Small tables with named rows and columns. After each table, cells are looked up by row and column.

Table Foze
columns: Gomi, Kuloluk, Daluso, Riki, Pilobu, Diboz, Vil, Rofusig, Vipogam, Fodin
Tigol: [69, 79, 49, 28, 48, 32, 9, 50, 63, 51]
Solagov: [57, 49, 50, 58, 80, 33, 92, 66, 29, 78]
Kom: [35, 49, 53, 32, 22, 51, 52, 69, 71, 29]
Lar: [59, 62, 49, 63, 26, 57, 82, 44, 33, 49]
Vot: [50, 38, 59, 43, 25, 22, 39, 74, 32, 25]
Fufebo: [40, 16, 38, 66, 54, 54, 72, 60, 62, 78]
Gavum: [71, 52, 48, 56, 17, 54, 56, 42, 37, 57]
Mure: [53, 64, 44, 38, 59, 56, 33, 56, 40, 74]
Gel: [43, 72, 58, 55, 60, 38, 50, 18, 46, 46]

Gavum, Fodin => 57
Lar, Riki => 63
Mure, Kuloluk => 64
Solagov, Diboz => 33
Kom, Vil => 52
Kom, Rofusig => 69
Vot, Fodin => 25
Mure, Pilobu => 59
Tigol, Gomi => 69
Fufebo, Rofusig => 60
Gel, Pilobu => 60
Lar, Gomi => 59
Gavum, Riki => 56
Fufebo, Riki => 66

Table Paz
fields: Ton, Zevoza, Loru, Tez, Tula, Kis, Ker, Sifo, Baluti, Fepabuz
Fike: [7.2, 6.5, 6.6, 6.3, 5.2, 5.5, 4.7, 4.9, 4.6, 6.8]
Mir: [9.0, 8.2, 6.6, 7.2, 4.7, 5.4, 5.9, 4.6, 7.1, 6.6]
Fasorar: [6.8, 6.5, 6.8, 7.7, 6.2, 4.6, 4.5, 6.0, 5.5, 6.0]
Gim: [0.1, 0.9, 2.4, 3.1, 4.0, 5.6, 6.6, 6.6, 6.5, 3.9]
Kog: [7.4, 7.0, 6.6, 7.3, 7.5, 7.1, 6.7, 6.0, 6.4, 5.1]
Fidu: [8.1, 7.9, 6.6, 7.6, 7.7, 7.8, 8.2, 6.1, 6.1, 5.3]
Noka: [6.2, 6.5, 5.9, 6.9, 5.8, 6.0, 6.5, 7.8, 6.8, 7.4]

What is the Loru of Mir in Paz?
6.6
What is the Zevoza of Fike in Paz?
6.5
What is the Kis of Fike in Paz?
5.5
What is the Sifo of Mir in Paz?
4.6
What is the Ker of Fidu in Paz?
8.2
What is the Tez of Kog in Paz?
7.3
What is the Tez of Fike in Paz?
6.3

Mogi =
	Kopar	Medibuv
Lof	2.15	7.18
Sude	3.11	7.62
Muk	4.73	9.07

Kopar of Sude: 3.11
Kopar of Lof: 2.15
Medibuv of Sude: 7.62
Medibuv of Muk: 9.07
Kopar of Muk: 4.73
Medibuv of Lof: 7.18
Row with the largest Kopar: Muk

Menabas.csv
,Fel,Vuviti,Nuri
Firo,8.220,1.269,-4.819
Pulut,5.936,0.567,-7.263
Rozu,6.627,0.806,-6.730
Tiz,8.669,1.431,-4.052

Tiz, Nuri => -4.052
Firo, Vuviti => 1.269
Rozu, Fel => 6.627
Firo, Fel => 8.220
Pulut, Vuviti => 0.567
Tiz, Fel => 8.669
Pulut, Nuri => -7.263
Tiz, Vuviti => 1.431
Pulut, Fel => 5.936
Rozu, Nuri => -6.730
Rozu, Vuviti => 0.806
Firo, Nuri => -4.819

Pem:
,Delap,Vemol,Tes
Gazev,6.59,6.52,9.70
Rap,6.58,1.20,6.76
Ponedon,5.50,3.48,5.32
Gifunir,6.02,8.27,8.18
Rezevi,2.84,7.54,7.61
Levu,4.38,3.61,2.82
Kep,7.43,5.19,8.94
Vetin,2.45,5.61,4.63
Monom,5.98,2.98,9.45
Nobur,5.49,6.37,9.18
Zer,2.82,2.62,2.99
Lus,9.29,4.62,2.35
Zuza,7.63,2.11,5.87
Pum,2.76,4.86,4.80

What is the Tes of Rezevi in Pem? 7.61
What is the Tes of Vetin in Pem? 4.63
What is the Vemol of Vetin in Pem? 5.61
What is the Delap of Gazev in Pem? 6.59
What is the Vemol of Gazev in Pem? 6.52
What is the Delap of Lus in Pem? 9.29

Table Ganipav
|  | Fone | Dob | Duki |
|---|---|---|---|
| Vemiz | 568 | -81 | 747 |
| Lib | 331 | 208 | 126 |
| Saku | 162 | -537 | 54 |
| Nivuza | -146 | 137 | 821 |
| Gulor | 793 | 208 | -152 |
| Salu | 124 | -120 | -143 |
| Niv | -688 | -73 | -875 |

Saku, Duki -> 54
Salu, Fone -> 124
Nivuza, Dob -> 137
Vemiz, Dob -> -81
Niv, Dob -> -73
Saku, Dob -> -537
Salu, Dob -> -120
Vemiz, Duki -> 747
Gulor, Duki -> -152
Gulor, Fone -> 793
Lib, Duki -> 126
Row with the largest Fone: Gulor

Table Vetu
fields: Laz, Dubut, Daku, Tuleto, Bige, Kete, Fuzuz, Zin
Las: [95.1, 96.9, 3.5, 82.7, 83.2, 54.2, 44.4, 15.7]
Mesed: [59.6, 80.6, 50.3, 50.3, 61.9, 62.2, 49.7, 47.6]
Gano: [58.9, 74.0, 62.9, 54.6, 55.4, 69.2, 44.2, 65.8]

Gano, Zin -> 65.8
Gano, Kete -> 69.2
Mesed, Laz -> 59.6
Mesed, Zin -> 47.6
Gano, Fuzuz -> 44.2
Mesed, Daku -> 50.3
Las, Dubut -> 96.9
Mesed, Bige -> 61.9
Gano, Dubut -> 74.0
Las, Kete -> 54.2
Las, Laz -> 95.1

Zun:
|  | Lafabez | Kekeguf | Vebo | Gizul | Vili |
|---|---|---|---|---|---|
| Tozusav | -484 | 177 | 471 | 106 | 563 |
| Pozevok | -630 | 338 | -100 | -367 | -57 |
| Ruvilad | 759 | -413 | 458 | 116 | 232 |
| Lutatat | -491 | 27 | -969 | -79 | -224 |

Tozusav, Kekeguf: 177
Pozevok, Gizul: -367
Pozevok, Kekeguf: 338
Lutatat, Vebo: -969
Ruvilad, Lafabez: 759
Tozusav, Vili: 563
Lutatat, Lafabez: -491
Tozusav, Gizul: 106
Ruvilad, Vili: 232
Ruvilad, Gizul: 116
Pozevok, Vebo: -100
Row with the largest Lafabez: Ruvilad

Zudisud:
         Suga  Rofu  Lataku  Fuv  Mebonu  Votega  Mezuvu  Ked  Bas
Fefefot    80   -66      77  -48     -53      88      79   82  -67
Zake       80   -66      77  -48      80      88      79   82  -67
Roka      -49    87     -52   83     -53      88     -50   82   99
Rusiro    -49    87     -52   83     -53      88     -50   82   99
Suzumef    80   -66      77  -48      80     -74      79   82  -67
Basefi     80   -66     -52  -48      80     -74      79  -58  -67
Motil      80   -66      77  -48      80     -74      79   82  -67
Rin        80   -66      77  -48      80     -74      79   82  -67
Fug        80   -66      77  -48      80     -74      79  -58  -67
Rorud     -49   -66     -52   83      80      88      79  -58   99
Mikodir   -49   -66      77   83     -53      88     -50   82   99
Pime      -49    87     -52   83     -53      88     -50   82   99
Rir        80    87      77   83     -53      88     -50   82   99

Rin, Fuv => -48
Motil, Suga => 80
Rorud, Lataku => -52
Rir, Mezuvu => -50
Roka, Rofu => 87
Mikodir, Rofu => -66
Rin, Rofu => -66
Basefi, Suga => 80
Fefefot, Bas => -67
Fug, Fuv => -48
Rir, Fuv => 83
Roka, Fuv => 83
Pime, Rofu => 87
Basefi, Votega => -74
Fug, Bas => -67
Rusiro, Fuv => 83
Mikodir, Mebonu => -53

